Below are the code and all the weights of a small trained network. Each question names an input and a class and asks about switching units off, where a switched-off unit gives its printed mean instead of its output.

import numpy as np


def w(rows, s, z=0):
    codes = np.array(rows[::2]) - 128.0
    scale = np.full(codes.shape[1], s)
    scale[-1] = z or s
    return codes * scale


def norm(h):
    return h / np.sqrt((h * h).mean(-1, keepdims=True) + 1e-5)


def f(y):
    return y / 2 * (1 + np.tanh(0.7978845608 * (y + 0.044715 * y**3)))


def log_softmax(a):
    a = a - a.max(-1, keepdims=True)
    return a - np.log(np.exp(a).sum(-1, keepdims=True))


def net(x, mask):
    res = np.array(x, float).reshape(1, 7) / 4 @ E
    u = 0
    for l in range(3):
        y = f(norm(res) @ A[l][:, :-1].T + A[l][:, -1])
        res = res + np.where(mask[u : u + 5], y, B[l][:, -1]) @ B[l][:, :-1]
        u += 5
    return log_softmax(norm(res)[-1] @ U[:, :-1].T + U[:, -1])


A, B = {}, {}
E = w([
[130,132,130,127,134,127,128,126,131,128,121],'x0',
[214,88,213,77,149,171,1,115,92,152,120],'x1',
[128,132,130,128,134,129,127,126,124,126,122],'x2',
[125,119,134,136,135,129,125,128,130,126,134],'x3',
[37,109,59,78,217,98,115,192,26,10,164],'x4',
[152,145,100,108,116,18,83,189,190,130,111],'x5',
[187,90,197,15,178,157,157,212,172,89,246],'x6',
],0.0044)
A[0] = w([
[172,123,137,157,100,140,193,123,187,160,141,26],'L0N0',
[167,129,137,84,129,151,218,152,189,110,158,37],'L0N1',
[151,143,108,115,109,20,115,156,202,132,147,3],'L0N2',
[95,148,119,147,124,113,249,139,202,122,146,10],'L0N3',
[113,131,139,136,128,239,217,77,116,124,168,18],'L0N4',
],0.012,0.0036)
B[0] = w([
[87,171,125,52,162,111,139,74,166,108,104,230],'L0N0',
[58,137,171,177,142,124,61,155,135,178,216,232],'L0N1',
[152,90,167,154,160,161,152,202,125,116,10,242],'L0N2',
[193,106,51,118,65,96,140,62,38,131,159,255],'L0N3',
[162,96,153,153,152,134,141,220,138,111,19,240],'L0N4',
],0.011,0.0065)
A[1] = w([
[159,120,115,176,67,201,215,117,179,81,174,46],'L1N0',
[166,123,149,144,102,159,139,155,169,141,192,31],'L1N1',
[185,127,168,97,140,171,58,112,139,129,122,5],'L1N2',
[247,109,120,140,65,203,135,134,165,94,183,8],'L1N3',
[173,126,133,164,84,241,183,93,195,81,161,35],'L1N4',
],0.014,0.002)
B[1] = w([
[84,131,165,109,185,58,129,179,30,172,94,126],'L1N0',
[68,153,111,219,108,174,30,62,112,109,199,151],'L1N1',
[245,95,28,96,21,50,228,69,2,183,173,254],'L1N2',
[147,105,42,107,88,55,146,120,61,134,65,142],'L1N3',
[66,110,172,50,234,149,100,150,69,97,111,125],'L1N4',
],0.0041,0.0057)
A[2] = w([
[152,163,168,95,98,139,115,60,229,176,99,24],'L2N0',
[167,158,120,126,109,224,153,72,210,76,138,2],'L2N1',
[172,119,149,150,105,229,143,109,105,97,124,41],'L2N2',
[95,164,86,239,82,134,126,65,170,142,68,127],'L2N3',
[69,133,77,91,164,138,165,164,127,5,171,118],'L2N4',
],0.013,0.00099)
B[2] = w([
[75,176,71,110,165,154,174,86,145,28,92,225],'L2N0',
[95,136,91,95,148,89,96,131,112,105,133,136],'L2N1',
[106,134,100,114,134,31,131,193,187,122,102,170],'L2N2',
[123,100,211,128,152,160,68,195,147,158,254,253],'L2N3',
[116,198,126,93,120,148,172,29,222,121,80,216],'L2N4',
],0.0072,0.0067)
U = w([
[158,76,165,162,151,137,146,223,133,122,3,78],'0',
[194,102,50,120,43,78,148,62,46,155,163,144],'1',
[74,193,114,70,158,145,151,46,191,80,110,254],'2',
[78,117,194,172,134,150,52,166,150,172,241,35],'3',
],0.0073,0.00035)

Each question gives the input, the list of numbers given to net, and the class t.
The units are the neurons (one row each of A and B). Each row of codes is followed by its name. A weight is (code - 128) times the scale printed after its matrix; where a second scale follows, it is the last column's (A, B and U).
mask holds one flag per neuron, layer by layer. A switched-off neuron (its flag False) gives its mean, the last column of its row in B, instead of its output. The means were averaged over made-up inputs and are rounded, as every weight is.
A unit's drop is (log p(t) with every unit on - log p(t) with that unit switched off) / (log p(t) with every unit on - log p(t) with every unit switched off).
The circuit of an input: a set's keep is (log p(t) with only the set's units on - log p(t) with every unit switched off) / (log p(t) with every unit on - log p(t) with every unit switched off). Starting from the 12 units with the biggest drops (on a tie, the unit counted first), units are removed one at a time, each time the one whose removal leaves the highest keep (on an exact tie, the one counted first), for as long as the keep stays at least 0.8.
units of the circuit, in order: the units of the circuit, biggest drop first
most important unit: the unit with the biggest drop
k most important neurons: the k neurons with the biggest drops, biggest first
top k neurons in layer l: the k neurons of layer l with the biggest drops, biggest first
drop when u is switched off: that unit's drop, to one decimal
input [3,-2,3,5,-8,7,5], class 2: most important unit => L0N0
input [-2,-5,3,-4,5,3,1], class 1: 4 most important neurons => (L0N3; L0N0; L0N4; L2N0)
input [0,-6,-1,4,3,6,-7], class 3: 3 most important neurons => (L2N3; L0N4; L1N2)
input [-8,4,6,-4,-2,-5,7], class 3: 4 most important neurons => (L0N1; L0N2; L0N3; L1N1)
input [-6,-3,0,-5,-2,-7,-5], class 0: top 2 neurons in layer 0 => (L0N4; L0N1)
input [7,-1,-7,-8,-7,4,-7], class 2: 4 most important neurons => (L2N0; L0N0; L0N1; L0N4)
input [-5,-5,3,-8,-7,3,-4], class 2: 4 most important neurons => (L0N0; L2N0; L1N2; L2N3)
input [-1,7,5,-6,5,7,-8], class 3: units of the circuit, in order => (L0N4; L0N3; L2N0)
input [2,2,-4,2,-7,-7,-8], class 3: 2 most important neurons => (L2N3; L0N2)
input [-1,4,5,-5,-1,3,8], class 3: top 2 neurons in layer 0 => (L0N1; L0N3)
input [6,-7,-3,-7,-5,4,-6], class 1: 2 most important neurons => (L0N3; L0N1)
input [-6,-2,-6,5,-7,4,-7], class 2: top 2 neurons in layer 0 => (L0N0; L0N1)
input [-7,4,-2,4,-6,-2,0], class 2: 3 most important neurons => (L0N0; L0N3; L2N0)
input [-4,7,-2,-4,5,-3,7], class 1: units of the circuit, in order => (L1N2)
input [-2,7,7,1,-4,4,0], class 1: 2 most important neurons => (L1N2; L0N4)
input [-1,3,-5,-5,-8,6,1], class 2: 2 most important neurons => (L0N0; L2N0)
input [6,3,0,-3,-6,-7,-8], class 3: 2 most important neurons => (L2N3; L0N2)
input [-7,-8,-5,0,-5,-8,-6], class 0: 4 most important neurons => (L0N4; L0N1; L1N2; L2N3)
input [-3,5,-3,-7,-5,-1,0], class 1: 2 most important neurons => (L1N2; L0N1)
input [-6,0,-3,-4,-1,0,3], class 3: units of the circuit, in order => (L0N1)
input [4,7,-7,1,0,-5,-4], class 1: 2 most important neurons => (L1N2; L0N2)
input [-1,3,5,5,-8,5,8], class 2: top 2 neurons in layer 0 => (L0N0; L0N4)
input [7,-1,5,-2,4,-4,8], class 3: 3 most important neurons => (L0N1; L0N2; L0N0)
input [5,-3,4,-4,2,-8,-7], class 0: top 2 neurons in layer 0 => (L0N4; L0N1)
input [5,-6,1,-5,-8,5,5], class 2: top 3 neurons in layer 0 => (L0N0; L0N2; L0N1)
input [-4,-2,-2,-8,-6,-2,5], class 2: drop when L0N3 is switched off => 0.1
input [-5,-2,-4,-1,-4,-1,6], class 3: drop when L0N1 is switched off => 2.9
input [-1,1,-7,-2,-8,-2,2], class 2: drop when L0N0 is switched off => 1.2
input [-3,0,6,2,-3,2,-7], class 3: drop when L2N3 is switched off => 1.1
